[[ 30.7 -20.9  12.0  31.1]
 [-12.0  -3.3  40.5 -16.7]
 [ 27.0 -34.3 -17.2  17.4]
 [  3.4  41.7 -27.3 -31.7]
 [ -8.9  20.7 -15.2  30.0]
 [-20.7  -5.5  36.6  24.6]
 [ -4.9   8.0   4.7  21.8]
 [-16.0  37.6  36.9 -12.9]
 [-20.0 -36.8 -19.7 -18.5]
 [ 27.6  32.0 -49.5 -28.5]
 [ 35.3  26.5  26.0 -10.6]
 [-26.4  35.2 -37.2  23.7]
 [ 34.6 -42.3   5.7 -20.3]
 [-37.3 -28.4 -38.2  -7.9]]
Counting starts at 0.
The entry in row 0 and column 1 -> -20.9
Report the entry at row 1, column 0.
-12.0
Report the entry at row 2, column 0.
27.0
Report the entry at row 0, column 0.
30.7
Report the entry directly above -31.7.
17.4
Report the bottom-right entry.
-7.9
Report the entry just left of 36.6.
-5.5
The entry just left of 41.7 is 3.4
The entry directly above the largest entry: -34.3
The entry just right of the smallest entry -> -28.5
Report the entry just left of -31.7.
-27.3
The smallest entry: -49.5
Report the entry just left of 5.7.
-42.3
Report the entry in the top-right corner.
31.1
The entry in the bottom-left corner is -37.3
The entry at row 0, column 2: 12.0
Report the entry just left of 23.7.
-37.2
The entry directly below -42.3 is -28.4
The entry just left of -19.7: -36.8
The entry directly below the smallest entry is 26.0
The entry just left of 8.0 -> -4.9
The entry just left of 40.5: -3.3
The entry directly above 21.8 is 24.6
The entry directly above -18.5 is -12.9
Report the entry just right of -26.4.
35.2
Report the entry in row 1 and column 2.
40.5
Report the entry directly above the smallest entry.
-19.7
The entry directly below the largest entry is 20.7
The entry directly above 36.6 is -15.2

X = [[23, 85, 40, 51, 62, 82, 62, 50, 87, 45, 52, 37, 42, 14, 60], [62, 45, 41, 58, 42, 55, 14, 1, 41, 22, 33, 55, 45, 41, 41], [18, 63, 67, 62, 23, 55, 84, 30, 43, 57, 80, 51, 11, 22, 31]]
Read off the largest entry.
A: 87
The smallest entry is 1
The entry just right of the largest entry: 45
Read off the 2nd smallest entry.
A: 11
Read off the entry just right of the smallest entry.
A: 41
Read off the entry just left of 82.
A: 62
Read off the third entry in reading order.
A: 40
